Below is a small trained network, with its code and all its weights. Each question gives an input and a target symbol and asks what happens when units are switched off, that is, made to give their printed mean instead of their output.

import numpy as np


def w(rows, s, z=0):
    codes = np.array(rows[::2]) - 128.0
    scale = np.full(codes.shape[1], s)
    scale[-1] = z or s
    return codes * scale


def softmax(a):
    e = np.exp(a - a.max(-1, keepdims=True))
    return e / e.sum(-1, keepdims=True)


def log_softmax(a):
    a = a - a.max(-1, keepdims=True)
    return a - np.log(np.exp(a).sum(-1, keepdims=True))


def net(x, mask):
    ids = ['γθξπφω'.index(c) for c in x.split()]
    T = len(ids)
    res = E[ids] + P[:T]
    u = 0
    for l in range(2):
        r = res
        for j in range(3):
            rows = slice(4 * j, 4 * j + 4)
            q, k, v = (r @ M[l][rows].T for M in (Q, K, V))
            z = softmax(np.where(np.tri(T) > 0, q @ k.T / 4**0.5, -1e9)) @ v
            o = O[l][rows]
            res = res + np.where(mask[u + j], z, o[:, -1]) @ o[:, :-1]
        u += 3
    return log_softmax(res[-1] @ U[:, :-1].T + U[:, -1])


Q, K, V, O = {}, {}, {}, {}
E = w([
[184,253,174,146,81,60,37,182],'γ',
[30,55,136,190,73,116,106,132],'θ',
[99,95,197,208,98,55,168,46],'ξ',
[101,216,92,119,189,149,222,111],'π',
[165,185,131,206,154,17,254,184],'φ',
[159,82,83,133,16,58,117,95],'ω',
],0.016)
P = w([
[146,66,126,12,66,42,103,96],'0',
[75,197,92,74,67,125,157,147],'1',
[143,122,97,90,99,97,104,99],'2',
[119,95,113,74,213,97,170,156],'3',
[72,187,85,157,101,170,134,182],'4',
[165,129,105,143,77,154,94,139],'5',
[128,79,83,158,239,145,160,228],'6',
[93,164,113,183,121,190,93,186],'7',
[147,154,126,152,79,197,99,123],'8',
[134,84,78,178,184,104,112,253],'9',
],0.011)
Q[0] = w([
[101,228,167,82,132,156,154,127],'0.h0',
[131,132,103,156,100,36,147,111],'0.h0',
[127,176,247,6,156,122,89,135],'0.h0',
[156,152,137,81,121,156,255,93],'0.h0',
[120,121,142,117,97,29,107,117],'0.h1',
[43,202,110,142,131,88,128,231],'0.h1',
[64,93,86,212,87,135,118,169],'0.h1',
[64,197,187,160,38,165,85,114],'0.h1',
[135,62,132,101,194,124,145,125],'0.h2',
[74,192,91,171,95,224,117,179],'0.h2',
[128,91,167,81,127,136,198,179],'0.h2',
[93,138,82,21,103,104,138,96],'0.h2',
],0.0095)
K[0] = w([
[84,203,39,67,133,66,132,157],'0.h0',
[224,164,138,187,133,116,116,185],'0.h0',
[113,59,143,87,48,61,108,88],'0.h0',
[155,196,212,97,165,83,134,132],'0.h0',
[239,164,136,118,195,97,63,117],'0.h1',
[45,152,66,171,127,117,135,254],'0.h1',
[35,115,94,200,136,170,98,156],'0.h1',
[159,186,95,176,17,253,126,105],'0.h1',
[154,43,184,64,186,135,137,168],'0.h2',
[73,191,151,144,99,78,169,89],'0.h2',
[140,150,153,202,164,161,82,113],'0.h2',
[139,110,152,157,114,157,194,151],'0.h2',
],0.0084)
V[0] = w([
[86,55,168,83,119,126,160,103],'0.h0',
[193,205,150,107,108,115,93,139],'0.h0',
[125,174,155,85,188,193,47,100],'0.h0',
[137,44,194,227,126,165,149,144],'0.h0',
[83,50,2,127,140,134,158,39],'0.h1',
[199,108,167,213,84,112,168,169],'0.h1',
[141,164,5,115,111,60,54,126],'0.h1',
[65,110,74,157,137,98,110,182],'0.h1',
[88,157,156,24,152,122,208,34],'0.h2',
[142,140,110,139,133,192,70,129],'0.h2',
[154,166,185,23,145,140,128,138],'0.h2',
[172,166,149,140,138,82,155,27],'0.h2',
],0.0076)
O[0] = w([
[212,164,131,71,74,50,127,181,118],'0.h0',
[146,79,134,167,206,197,133,83,150],'0.h0',
[130,40,216,222,152,125,136,167,2],'0.h0',
[13,116,138,133,53,89,243,93,103],'0.h0',
[8,196,106,56,93,3,131,214,128],'0.h1',
[124,148,40,172,97,140,219,103,189],'0.h1',
[53,113,198,77,121,190,132,121,227],'0.h1',
[66,189,125,134,204,182,123,191,159],'0.h1',
[189,94,204,49,188,178,155,133,119],'0.h2',
[61,107,102,130,109,38,22,108,64],'0.h2',
[140,173,190,147,106,106,122,128,82],'0.h2',
[208,184,89,50,149,97,178,134,175],'0.h2',
],0.0053,0.0097)
Q[1] = w([
[57,128,49,250,130,153,103,169],'1.h0',
[106,207,241,87,91,239,132,115],'1.h0',
[130,8,84,101,206,98,198,113],'1.h0',
[110,62,151,180,48,69,119,115],'1.h0',
[106,76,76,191,135,72,130,90],'1.h1',
[220,132,80,179,98,171,89,175],'1.h1',
[120,181,169,199,178,145,171,166],'1.h1',
[134,95,255,192,129,93,158,133],'1.h1',
[92,76,157,26,183,131,135,100],'1.h2',
[70,65,138,126,65,59,126,146],'1.h2',
[93,137,102,141,205,102,102,188],'1.h2',
[67,63,117,139,95,175,108,76],'1.h2',
],0.0089)
K[1] = w([
[69,149,63,152,132,174,142,128],'1.h0',
[162,189,109,143,43,167,84,94],'1.h0',
[132,62,62,41,176,75,160,89],'1.h0',
[138,66,73,155,58,119,100,68],'1.h0',
[65,112,86,173,110,116,137,157],'1.h1',
[95,78,29,140,129,145,91,74],'1.h1',
[202,161,185,130,171,130,164,185],'1.h1',
[105,154,134,172,124,61,156,30],'1.h1',
[157,185,171,2,111,60,105,96],'1.h2',
[129,141,150,118,132,47,89,163],'1.h2',
[131,160,72,155,172,124,156,209],'1.h2',
[88,115,69,124,73,90,179,112],'1.h2',
],0.0099)
V[1] = w([
[172,178,88,172,201,103,183,135],'1.h0',
[105,115,250,137,108,166,160,152],'1.h0',
[167,207,176,109,173,194,113,195],'1.h0',
[56,159,173,151,198,2,194,69],'1.h0',
[103,105,220,195,153,122,150,85],'1.h1',
[160,192,123,139,104,135,93,117],'1.h1',
[106,157,19,151,167,183,46,161],'1.h1',
[159,161,149,131,152,132,192,103],'1.h1',
[129,114,165,112,152,64,115,53],'1.h2',
[148,73,138,160,59,86,109,200],'1.h2',
[249,198,189,103,181,75,149,180],'1.h2',
[128,152,89,77,130,163,104,204],'1.h2',
],0.0083)
O[1] = w([
[122,94,189,109,132,96,151,72,141],'1.h0',
[250,99,102,165,104,185,102,59,53],'1.h0',
[131,112,117,152,117,116,84,38,102],'1.h0',
[151,253,226,167,142,160,157,146,104],'1.h0',
[121,132,79,98,72,133,63,134,7],'1.h1',
[86,122,174,174,79,133,160,133,155],'1.h1',
[162,116,162,100,139,47,185,102,115],'1.h1',
[94,129,80,94,162,130,123,170,139],'1.h1',
[50,148,130,143,117,168,170,142,122],'1.h2',
[114,193,85,141,109,74,98,138,120],'1.h2',
[106,115,157,255,149,142,156,89,136],'1.h2',
[66,155,108,128,118,67,129,38,160],'1.h2',
],0.0081,0.012)
U = w([
[69,146,225,71,119,125,94,64,79],'γ',
[172,254,43,147,185,91,85,87,251],'θ',
[101,140,128,241,87,48,87,100,161],'ξ',
[134,126,83,144,154,133,137,140,91],'π',
[199,185,83,212,90,124,195,136,182],'φ',
[19,113,50,196,121,63,124,147,40],'ω',
],0.006,0.002)

Each question gives the input, a string of symbols that net reads in full, and the target symbol t.
The units are the heads (4 rows each of Q, K, V and O). Each row of codes is followed by its name. A weight is (code - 128) times the scale printed after its matrix; where a second scale follows, it is the last column's (O and U).
mask holds one flag per head, layer by layer. A switched-off head (its flag False) gives its mean, the last column of its rows in O, instead of its output. The means were averaged over made-up inputs and are rounded, as every weight is.
A unit's drop is (log p(t) with every unit on - log p(t) with that unit switched off) / (log p(t) with every unit on - log p(t) with every unit switched off).
The circuit of an input: a set's keep is (log p(t) with only the set's units on - log p(t) with every unit switched off) / (log p(t) with every unit on - log p(t) with every unit switched off). Starting from all 6 units, units are removed one at a time, each time the one whose removal leaves the highest keep (on an exact tie, the one counted first), for as long as the keep stays at least 0.8.
units of the circuit, in order: the units of the circuit, biggest drop first
most important unit: the unit with the biggest drop
heads that matter: for each layer, one digit per head in row order, 1 if its drop is at least 0.15 and else 0, layers parted by /
drop when u is switched off: that unit's drop, to one decimal
input γ γ ξ ξ γ, target π: units of the circuit, in order : [0.h1; 1.h2; 1.h0]
input γ ξ γ ξ ω ω γ ω φ, target π: units of the circuit, in order : [0.h0; 1.h2; 1.h1]
input ξ θ ω ω ξ ω γ ω ξ, target ω: units of the circuit, in order : [0.h0; 1.h0; 1.h1]
input ω γ ξ ξ φ γ φ ω, target γ: most important unit : 1.h2
input ξ π γ θ π ξ, target φ: heads that matter : 110 / 101
input γ θ ξ ξ γ ξ γ, target π: units of the circuit, in order : [1.h2; 0.h1; 0.h0; 1.h0]
input γ ω ω ω φ θ φ ω, target γ: units of the circuit, in order : [1.h0; 0.h1; 0.h0; 1.h2]
input φ γ γ π γ ω ω, target ξ: units of the circuit, in order : [1.h0; 0.h2; 0.h0]
input π ω ξ ω, target ξ: heads that matter : 111 / 101
input ξ φ ξ ξ ξ π, target γ: heads that matter : 100 / 101
input ω ξ γ θ θ γ ω, target θ: units of the circuit, in order : [1.h2; 0.h1; 1.h0]
input ξ ω ξ ξ ω ω ω ω ω, target ω: units of the circuit, in order : [1.h0; 0.h2]
input π θ ω γ ω ξ φ φ ω ξ, target γ: units of the circuit, in order : [1.h0; 0.h1; 0.h0]
input θ π ξ ω γ, target ξ: heads that matter : 010 / 101
input π ω ξ π ω ω π ω ξ π, target ξ: most important unit : 1.h2
input π γ ω ω γ ω ω ω, target π: heads that matter : 110 / 101
input ω ω ω, target ω: heads that matter : 100 / 101
input ω θ ω ξ ξ, target θ: units of the circuit, in order : [0.h1; 1.h0; 1.h1]
input ω θ γ γ ξ, target θ: heads that matter : 101 / 111
input ξ ω ξ ω, target φ: most important unit : 1.h0
input π ω ω ξ, target ξ: heads that matter : 111 / 101
input π ω γ ξ, target ξ: heads that matter : 101 / 101
input γ ξ ω θ ω γ ω ω ξ, target π: units of the circuit, in order : [1.h2; 0.h1; 1.h0]
input ω ω ξ, target ω: units of the circuit, in order : [0.h0; 1.h0]
input γ ω θ φ π φ ξ, target γ: drop when 0.h1 is switched off : 0.2
